Below are the code and all the weights of a small trained network. Each question names an input and a target symbol and asks about switching units off, where a switched-off unit gives its printed mean instead of its output.

import numpy as np


def w(rows, s, z=0):
    codes = np.array(rows[::2]) - 128.0
    scale = np.full(codes.shape[1], s)
    scale[-1] = z or s
    return codes * scale


def f(y):
    return y / 2 * (1 + np.tanh(0.7978845608 * (y + 0.044715 * y**3)))


def softmax(a):
    e = np.exp(a - a.max(-1, keepdims=True))
    return e / e.sum(-1, keepdims=True)


def log_softmax(a):
    a = a - a.max(-1, keepdims=True)
    return a - np.log(np.exp(a).sum(-1, keepdims=True))


def net(x, mask):
    ids = ['ΘΛΣΦΨαβεζμξτω'.index(c) for c in x.split()]
    T = len(ids)
    res = E[ids] + P[:T]
    r = res
    for j in range(2):
        rows = slice(2 * j, 2 * j + 2)
        q, k, v = (r @ M[0][rows].T for M in (Q, K, V))
        z = softmax(np.where(np.tri(T) > 0, q @ k.T / 2**0.5, -1e9)) @ v
        o = O[0][rows]
        res = res + np.where(mask[j], z, o[:, -1]) @ o[:, :-1]
    y = f(res @ A[0][:, :-1].T + A[0][:, -1])
    res = res + np.where(mask[2:14], y, B[0][:, -1]) @ B[0][:, :-1]
    return log_softmax(res[-1] @ U[:, :-1].T + U[:, -1])


Q, K, V, O, A, B = {}, {}, {}, {}, {}, {}
E = w([
[134,109,146],'Θ',
[113,140,110],'Λ',
[107,171,163],'Σ',
[128,142,92],'Φ',
[148,173,129],'Ψ',
[121,163,169],'α',
[193,166,107],'β',
[198,77,194],'ε',
[147,90,182],'ζ',
[156,155,178],'μ',
[209,89,172],'ξ',
[1,157,134],'τ',
[90,191,46],'ω',
],0.021)
P = w([
[203,252,141],'0',
[136,122,159],'1',
[126,120,158],'2',
[126,115,149],'3',
[123,119,148],'4',
[122,119,149],'5',
[98,118,167],'6',
[121,121,151],'7',
[127,121,143],'8',
[119,128,149],'9',
[130,130,145],'10',
[121,131,148],'11',
],0.014)
Q[0] = w([
[101,77,146],'h0',
[142,246,222],'h0',
[168,34,138],'h1',
[188,224,202],'h1',
],0.013)
K[0] = w([
[92,82,108],'h0',
[135,223,135],'h0',
[152,58,232],'h1',
[253,239,166],'h1',
],0.014)
V[0] = w([
[204,131,197],'h0',
[50,237,208],'h0',
[68,126,36],'h1',
[135,65,247],'h1',
],0.012)
O[0] = w([
[193,146,202,209],'h0',
[192,101,1,251],'h0',
[97,201,61,54],'h1',
[67,17,174,108],'h1',
],0.011,0.014)
A[0] = w([
[225,37,80,136],'n0',
[198,184,110,166],'n1',
[108,186,48,20],'n2',
[117,198,230,210],'n3',
[188,128,129,110],'n4',
[202,112,92,113],'n5',
[26,236,162,207],'n6',
[68,8,176,151],'n7',
[146,162,178,100],'n8',
[122,26,102,106],'n9',
[153,81,195,113],'n10',
[170,149,194,255],'n11',
],0.011,0.0044)
B[0] = w([
[37,180,83,251],'n0',
[149,7,166,224],'n1',
[96,169,209,178],'n2',
[139,207,88,145],'n3',
[94,168,77,187],'n4',
[41,77,171,209],'n5',
[136,44,71,144],'n6',
[216,215,57,195],'n7',
[89,248,222,143],'n8',
[143,210,164,175],'n9',
[1,165,111,193],'n10',
[147,14,171,190],'n11',
],0.0046,0.029)
U = w([
[140,111,163,119],'Θ',
[216,123,106,92],'Λ',
[184,73,59,61],'Σ',
[236,147,115,77],'Φ',
[236,92,106,94],'Ψ',
[146,67,94,108],'α',
[254,146,169,103],'β',
[84,197,177,96],'ε',
[106,167,159,145],'ζ',
[73,75,166,253],'μ',
[56,182,186,123],'ξ',
[31,152,73,65],'τ',
[184,245,86,162],'ω',
],0.0075,0.0051)

Each question gives the input, a string of symbols that net reads in full, and the target symbol t.
The units are the heads (2 rows each of Q, K, V and O) and the neurons (one row each of A and B). Each row of codes is followed by its name. A weight is (code - 128) times the scale printed after its matrix; where a second scale follows, it is the last column's (O, A, B and U).
mask holds one flag per unit, heads first, then neurons. A switched-off unit (its flag False) gives its mean, the last column of its rows in O or B, instead of its output. The means were averaged over made-up inputs and are rounded, as every weight is.
A unit's drop is (log p(t) with every unit on - log p(t) with that unit switched off) / (log p(t) with every unit on - log p(t) with every unit switched off).
The circuit of an input: a set's keep is (log p(t) with only the set's units on - log p(t) with every unit switched off) / (log p(t) with every unit on - log p(t) with every unit switched off). Starting from the 12 units with the biggest drops (on a tie, the unit counted first), units are removed one at a time, each time the one whose removal leaves the highest keep (on an exact tie, the one counted first), for as long as the keep stays at least 0.8.
circuit, biggest first: the units of the circuit, biggest drop first
unit that matters most: the unit with the biggest drop
top k neurons: the k neurons with the biggest drops, biggest first
heads that matter: for each layer, one digit per head in row order, 1 if its drop is at least 0.15 and else 0, layers parted by /
drop when u is switched off: that unit's drop, to one decimal
input Ψ β ξ Θ ε ξ ε, target ξ: heads that matter -> 10
input τ ω ε Ψ, target τ: heads that matter -> 10
input ξ Φ α, target ξ: heads that matter -> 11
input μ τ τ α Φ, target τ: circuit, biggest first -> [h0; h1]
input β ε μ ξ Σ β, target β: top 2 neurons -> [n10; n8]
input β Θ β α, target β: circuit, biggest first -> [h1; h0; n0]
input μ β β Φ μ ζ μ, target μ: top 4 neurons -> [n11; n7; n10; n5]
input Σ Σ τ τ ξ τ Λ, target τ: heads that matter -> 11
input β τ Λ ω ε, target ω: top 4 neurons -> [n7; n9; n1; n5]
input β Φ Ψ, target β: circuit, biggest first -> [h0; h1; n0]
input μ μ ω, target ω: top 2 neurons -> [n11; n2]
input ξ α μ Λ μ β β μ, target ξ: circuit, biggest first -> [h0; n8]
input β μ τ ω Λ μ μ Λ ξ Φ Φ Σ, target β: top 2 neurons -> [n0; n10]
input τ β β α μ μ β α β β Θ Σ, target τ: circuit, biggest first -> [h0; n0]
input α τ ξ, target τ: unit that matters most -> n0
input Σ Φ Ψ Φ μ α Ψ Ψ, target Σ: circuit, biggest first -> [h0; n8]
input τ α α β, target τ: top 2 neurons -> [n0; n5]
input μ τ Θ, target τ: top 3 neurons -> [n0; n1; n11]
input μ β Λ μ μ μ Θ α μ Σ Σ Ψ, target μ: top 2 neurons -> [n7; n5]
input Σ μ τ Ψ τ Φ, target τ: top neuron -> [n7]
input μ ω ω Λ ω ε β Λ μ μ Σ, target μ: drop when n11 is switched off -> 0.1
input ξ Σ Ψ ε μ, target ξ: drop when n10 is switched off -> 1.3
input ω μ β Θ μ, target ω: drop when n11 is switched off -> 0.3
